Below are the code and all the weights of a small trained network. Each question names an input and a class and asks about switching units off, where a switched-off unit gives its printed mean instead of its output.

import numpy as np


def w(rows, s, z=0):
    codes = np.array(rows[::2]) - 128.0
    scale = np.full(codes.shape[1], s)
    scale[-1] = z or s
    return codes * scale


def norm(h):
    return h / np.sqrt((h * h).mean(-1, keepdims=True) + 1e-5)


def f(y):
    return y / 2 * (1 + np.tanh(0.7978845608 * (y + 0.044715 * y**3)))


def log_softmax(a):
    a = a - a.max(-1, keepdims=True)
    return a - np.log(np.exp(a).sum(-1, keepdims=True))


def net(x, mask):
    res = np.array(x, float).reshape(1, 7) / 4 @ E
    u = 0
    for l in range(2):
        y = f(norm(res) @ A[l][:, :-1].T + A[l][:, -1])
        res = res + np.where(mask[u : u + 11], y, B[l][:, -1]) @ B[l][:, :-1]
        u += 11
    return log_softmax(norm(res)[-1] @ U[:, :-1].T + U[:, -1])


A, B = {}, {}
E = w([
[127,131,117,132,123,130,121,132,133,127,130],'x0',
[132,130,136,127,124,123,127,127,128,132,129],'x1',
[130,131,137,127,121,124,128,127,127,129,125],'x2',
[150,160,101,186,147,118,191,99,182,146,83],'x3',
[252,174,147,96,173,180,121,244,189,122,112],'x4',
[142,54,141,144,123,236,37,153,110,176,19],'x5',
[137,128,131,128,126,131,133,129,123,132,129],'x6',
],0.0016)
A[0] = w([
[55,64,150,205,64,171,87,88,76,200,46,52],'0.n0',
[229,111,118,88,182,206,66,229,152,120,27,4],'0.n1',
[134,121,55,223,114,148,162,96,141,162,41,32],'0.n2',
[170,183,75,247,193,75,232,101,234,139,110,158],'0.n3',
[81,53,185,170,106,147,82,125,73,180,107,96],'0.n4',
[60,171,76,73,119,75,202,48,65,56,250,148],'0.n5',
[92,142,94,254,98,165,204,49,157,184,36,40],'0.n6',
[216,213,140,70,196,69,182,192,187,88,196,73],'0.n7',
[143,112,129,210,119,120,152,103,149,139,88,66],'0.n8',
[180,169,150,68,160,95,136,214,153,65,225,109],'0.n9',
[85,154,79,158,88,81,182,29,108,90,178,88],'0.n10',
],0.0023,0.0017)
B[0] = w([
[122,109,50,37,142,99,108,65,122,75,97,200],'0.n0',
[50,161,199,190,96,93,151,123,146,183,170,254],'0.n1',
[108,57,139,122,146,79,102,89,176,104,126,138],'0.n2',
[127,183,88,135,119,198,220,92,93,143,113,250],'0.n3',
[115,212,83,110,109,137,126,109,119,127,130,171],'0.n4',
[165,94,206,163,115,165,55,204,150,179,94,252],'0.n5',
[157,4,144,107,204,81,46,94,222,132,49,168],'0.n6',
[119,83,60,89,137,118,111,72,92,77,133,235],'0.n7',
[107,72,113,106,165,134,137,116,166,116,146,122],'0.n8',
[156,19,94,99,191,60,74,66,173,95,110,202],'0.n9',
[123,152,181,166,144,216,122,202,165,190,98,183],'0.n10',
],0.0028,0.0022)
A[1] = w([
[95,138,198,234,137,136,199,153,218,227,77,65],'1.n0',
[148,85,188,114,148,136,61,223,150,158,102,57],'1.n1',
[166,64,117,43,147,58,72,150,80,19,218,5],'1.n2',
[115,197,199,142,70,161,68,211,72,149,190,78],'1.n3',
[138,122,74,98,139,185,167,76,20,93,197,125],'1.n4',
[149,153,8,102,173,154,216,40,139,73,74,114],'1.n5',
[71,60,220,144,128,130,24,172,130,191,159,143],'1.n6',
[59,188,34,20,64,129,116,110,24,80,120,46],'1.n7',
[103,177,192,153,66,137,54,224,92,160,221,95],'1.n8',
[70,173,47,36,53,174,113,95,3,62,124,30],'1.n9',
[148,99,124,22,150,87,59,174,93,44,183,100],'1.n10',
],0.0029,0.0026)
B[1] = w([
[76,220,158,170,157,255,194,98,131,216,38,229],'1.n0',
[72,130,155,192,80,78,185,106,66,121,204,163],'1.n1',
[62,87,77,96,157,169,89,48,177,154,21,156],'1.n2',
[73,36,150,148,95,79,49,155,100,106,140,192],'1.n3',
[210,157,93,175,169,115,205,161,211,175,84,140],'1.n4',
[134,137,162,97,101,36,74,233,92,97,232,211],'1.n5',
[216,155,97,108,138,87,181,162,132,71,200,252],'1.n6',
[133,181,137,136,86,217,204,77,89,132,169,150],'1.n7',
[111,42,149,131,95,50,43,159,100,83,144,208],'1.n8',
[195,225,119,116,92,215,233,82,101,108,164,152],'1.n9',
[74,125,139,169,111,164,119,60,135,182,42,170],'1.n10',
],0.0032,0.0031)
U = w([
[11,16,245,202,19,20,3,246,21,33,249,161],'0',
[59,3,17,14,244,44,7,8,246,75,9,218],'1',
[31,245,219,245,245,241,246,194,241,253,9,154],'2',
[250,251,16,33,247,7,248,239,211,34,241,30],'3',
[160,247,29,10,11,247,218,15,3,14,228,2],'4',
],0.0039,0.0017)

Each question gives the input, the list of numbers given to net, and the class t.
The units are the neurons (one row each of A and B). Each row of codes is followed by its name. A weight is (code - 128) times the scale printed after its matrix; where a second scale follows, it is the last column's (A, B and U).
mask holds one flag per neuron, layer by layer. A switched-off neuron (its flag False) gives its mean, the last column of its row in B, instead of its output. The means were averaged over made-up inputs and are rounded, as every weight is.
A unit's drop is (log p(t) with every unit on - log p(t) with that unit switched off) / (log p(t) with every unit on - log p(t) with every unit switched off).
The circuit of an input: a set's keep is (log p(t) with only the set's units on - log p(t) with every unit switched off) / (log p(t) with every unit on - log p(t) with every unit switched off). Starting from the 12 units with the biggest drops (on a tie, the unit counted first), units are removed one at a time, each time the one whose removal leaves the highest keep (on an exact tie, the one counted first), for as long as the keep stays at least 0.8.
units of the circuit, in order: the units of the circuit, biggest drop first
unit that matters most: the unit with the biggest drop
k most important neurons: the k neurons with the biggest drops, biggest first
top k neurons in layer l: the k neurons of layer l with the biggest drops, biggest first
drop when u is switched off: that unit's drop, to one decimal
input [0,5,4,0,-2,-7,7], class 0: units of the circuit, in order : [0.n5]
input [-4,5,3,7,3,0,5], class 3: top 2 neurons in layer 1 : [1.n5; 1.n10]
input [-3,2,-3,0,-1,4,-7], class 4: top 2 neurons in layer 0 : [0.n9; 0.n4]
input [1,2,-2,8,-2,1,2], class 1: top 3 neurons in layer 0 : [0.n6; 0.n1; 0.n2]
input [-1,1,-7,-4,-1,8,8], class 4: 2 most important neurons : [0.n0; 0.n5]
input [0,3,-8,-6,-8,1,2], class 4: top 3 neurons in layer 0 : [0.n0; 0.n1; 0.n4]
input [-5,-5,5,-2,6,0,8], class 1: 4 most important neurons : [0.n7; 0.n5; 0.n9; 0.n10]
input [2,-4,-6,0,2,1,7], class 0: top 3 neurons in layer 0 : [0.n6; 0.n3; 0.n1]
input [-6,4,-6,0,-4,8,3], class 4: 2 most important neurons : [0.n4; 0.n9]
input [-7,-7,2,4,0,6,-5], class 1: 3 most important neurons : [0.n0; 0.n10; 0.n5]
input [4,-8,3,-2,-6,1,-5], class 4: 3 most important neurons : [0.n0; 0.n1; 0.n4]
input [1,6,8,0,4,6,5], class 0: 2 most important neurons : [0.n3; 1.n8]
input [0,-8,5,7,0,4,-3], class 1: top 2 neurons in layer 0 : [0.n6; 0.n0]
input [0,3,4,-2,3,-3,-7], class 1: units of the circuit, in order : [0.n9]
input [-7,5,3,0,2,6,-3], class 0: top 2 neurons in layer 0 : [0.n3; 0.n10]
input [4,-4,-4,-6,3,-7,5], class 1: drop when 1.n4 is switched off : 0.0
input [3,-3,2,3,-7,-4,-5], class 2: drop when 1.n0 is switched off : 0.1
input [8,-3,-8,-1,8,2,5], class 0: drop when 0.n1 is switched off : 0.3
input [-7,7,-6,-7,-3,1,1], class 4: top 2 neurons in layer 0 : [0.n1; 0.n0]
input [-4,6,2,3,-1,1,1], class 1: unit that matters most : 0.n6
input [8,4,1,-5,-1,7,-5], class 4: top 2 neurons in layer 0 : [0.n0; 0.n5]
